Below are the code and all the weights of a small trained network. Each question names an input and a target symbol and asks about switching units off, where a switched-off unit gives its printed mean instead of its output.

import numpy as np


def w(rows, s, z=0):
    codes = np.array(rows[::2]) - 128.0
    scale = np.full(codes.shape[1], s)
    scale[-1] = z or s
    return codes * scale


def f(y):
    return np.maximum(y, 0)


def softmax(a):
    e = np.exp(a - a.max(-1, keepdims=True))
    return e / e.sum(-1, keepdims=True)


def log_softmax(a):
    a = a - a.max(-1, keepdims=True)
    return a - np.log(np.exp(a).sum(-1, keepdims=True))


def net(x, mask):
    ids = ['αβγεζηθλξπστφω'.index(c) for c in x.split()]
    T = len(ids)
    res = E[ids] + P[:T]
    r = res
    for j in range(2):
        rows = slice(4 * j, 4 * j + 4)
        q, k, v = (r @ M[0][rows].T for M in (Q, K, V))
        z = softmax(np.where(np.tri(T) > 0, q @ k.T / 4**0.5, -1e9)) @ v
        o = O[0][rows]
        res = res + np.where(mask[j], z, o[:, -1]) @ o[:, :-1]
    y = f(res @ A[0][:, :-1].T + A[0][:, -1])
    res = res + np.where(mask[2:6], y, B[0][:, -1]) @ B[0][:, :-1]
    return log_softmax(res[-1] @ U[:, :-1].T + U[:, -1])


Q, K, V, O, A, B = {}, {}, {}, {}, {}, {}
E = w([
[202,98,160,131],'α',
[140,223,124,92],'β',
[96,76,148,128],'γ',
[182,96,107,153],'ε',
[117,183,74,99],'ζ',
[199,164,179,187],'η',
[3,173,179,109],'θ',
[113,129,85,197],'λ',
[111,176,66,115],'ξ',
[161,214,150,51],'π',
[158,80,107,119],'σ',
[171,128,122,188],'τ',
[105,112,187,160],'φ',
[107,115,123,57],'ω',
],0.015)
P = w([
[254,105,38,119],'0',
[146,151,158,134],'1',
[148,151,167,118],'2',
[147,157,175,110],'3',
[151,161,182,104],'4',
[156,158,174,99],'5',
],0.0071)
Q[0] = w([
[21,128,112,194],'h1',
[156,130,119,180],'h1',
[189,103,120,151],'h1',
[233,137,130,146],'h1',
[210,145,119,178],'h2',
[150,124,115,68],'h2',
[250,147,114,181],'h2',
[149,68,144,102],'h2',
],0.015)
K[0] = w([
[52,85,194,193],'h1',
[161,64,84,167],'h1',
[167,67,21,104],'h1',
[246,105,22,117],'h1',
[160,13,56,187],'h2',
[152,175,81,114],'h2',
[171,25,61,181],'h2',
[202,171,127,150],'h2',
],0.013)
V[0] = w([
[201,6,179,169],'h1',
[109,243,197,158],'h1',
[118,99,164,46],'h1',
[155,222,176,208],'h1',
[178,148,169,170],'h2',
[191,181,149,34],'h2',
[147,80,82,197],'h2',
[119,79,73,128],'h2',
],0.011)
O[0] = w([
[225,73,108,40,173],'h1',
[166,196,210,194,62],'h1',
[79,25,206,123,156],'h1',
[254,217,158,185,98],'h1',
[209,93,126,177,170],'h2',
[232,138,198,68,254],'h2',
[117,112,43,140,140],'h2',
[71,127,47,80,132],'h2',
],0.0081,0.0051)
A[0] = w([
[28,150,39,12,228],'n1',
[146,225,77,89,235],'n2',
[156,3,172,240,253],'n3',
[46,157,155,127,145],'n4',
],0.0051,0.0043)
B[0] = w([
[67,185,159,108,253],'n1',
[127,197,74,129,214],'n2',
[68,30,169,255,227],'n3',
[114,160,132,103,159],'n4',
],0.0095,0.006)
U = w([
[147,254,114,77,178],'α',
[184,167,149,146,173],'β',
[41,26,119,149,117],'γ',
[118,114,116,116,125],'ε',
[155,139,66,52,6],'ζ',
[130,122,143,143,251],'η',
[73,153,153,183,158],'θ',
[156,154,53,159,132],'λ',
[111,140,108,149,149],'ξ',
[161,101,179,136,103],'π',
[178,61,148,73,139],'σ',
[143,116,127,147,6],'τ',
[121,77,134,202,90],'φ',
[89,134,147,25,171],'ω',
],0.008,0.0025)

Each question gives the input, a string of symbols that net reads in full, and the target symbol t.
The units are the heads (4 rows each of Q, K, V and O) and the neurons (one row each of A and B). Each row of codes is followed by its name. A weight is (code - 128) times the scale printed after its matrix; where a second scale follows, it is the last column's (O, A, B and U).
mask holds one flag per unit, heads first, then neurons. A switched-off unit (its flag False) gives its mean, the last column of its rows in O or B, instead of its output. The means were averaged over made-up inputs and are rounded, as every weight is.
A unit's drop is (log p(t) with every unit on - log p(t) with that unit switched off) / (log p(t) with every unit on - log p(t) with every unit switched off).
The circuit of an input: a set's keep is (log p(t) with only the set's units on - log p(t) with every unit switched off) / (log p(t) with every unit on - log p(t) with every unit switched off). Starting from all 6 units, units are removed one at a time, each time the one whose removal leaves the highest keep (on an exact tie, the one counted first), for as long as the keep stays at least 0.8.
circuit, biggest first: the units of the circuit, biggest drop first
most important unit: the unit with the biggest drop
k most important neurons: the k neurons with the biggest drops, biggest first
which heads matter: for each layer, one digit per head in row order, 1 if its drop is at least 0.15 and else 0, layers parted by /
drop of u: that unit's drop, to one decimal
input λ β τ, target α: circuit, biggest first -> (h1, n3)
input π α ω λ ξ, target α: most important unit -> n3
input τ β α η, target λ: circuit, biggest first -> (h1, h2)
input σ α θ ε, target ω: circuit, biggest first -> (h1, n1, h2)
input ε ω η φ η ζ, target α: circuit, biggest first -> (h1, n3)
input φ π ω ξ ω γ, target π: which heads matter -> 01
input ω ω ω α, target γ: which heads matter -> 10
input ω ω α, target γ: which heads matter -> 10
input π α α η σ ε, target φ: circuit, biggest first -> (n3, h1, h2)
input τ φ φ, target φ: circuit, biggest first -> (h2, n3, n1)
input π λ ζ, target α: circuit, biggest first -> (n3, h1)
input α ω ω ω ω ξ, target ω: circuit, biggest first -> (h1, h2, n3)
input ω ε γ, target γ: 2 most important neurons -> (n3, n2)
input ω ξ ξ ω φ σ, target γ: circuit, biggest first -> (h1)
input ω ε τ, target γ: circuit, biggest first -> (h1, n3)
input θ π π, target β: circuit, biggest first -> (h1, h2)
input λ α ξ π α α, target α: 2 most important neurons -> (n3, n2)
input ω ω ω, target ω: 3 most important neurons -> (n3, n1, n4)
input α π ω σ, target σ: drop of h2 -> 0.1
input ω α π β σ, target γ: drop of h2 -> -0.1
input η θ η ω λ α, target β: drop of h1 -> 1.5
input σ φ ε α, target ω: most important neuron -> (n1)
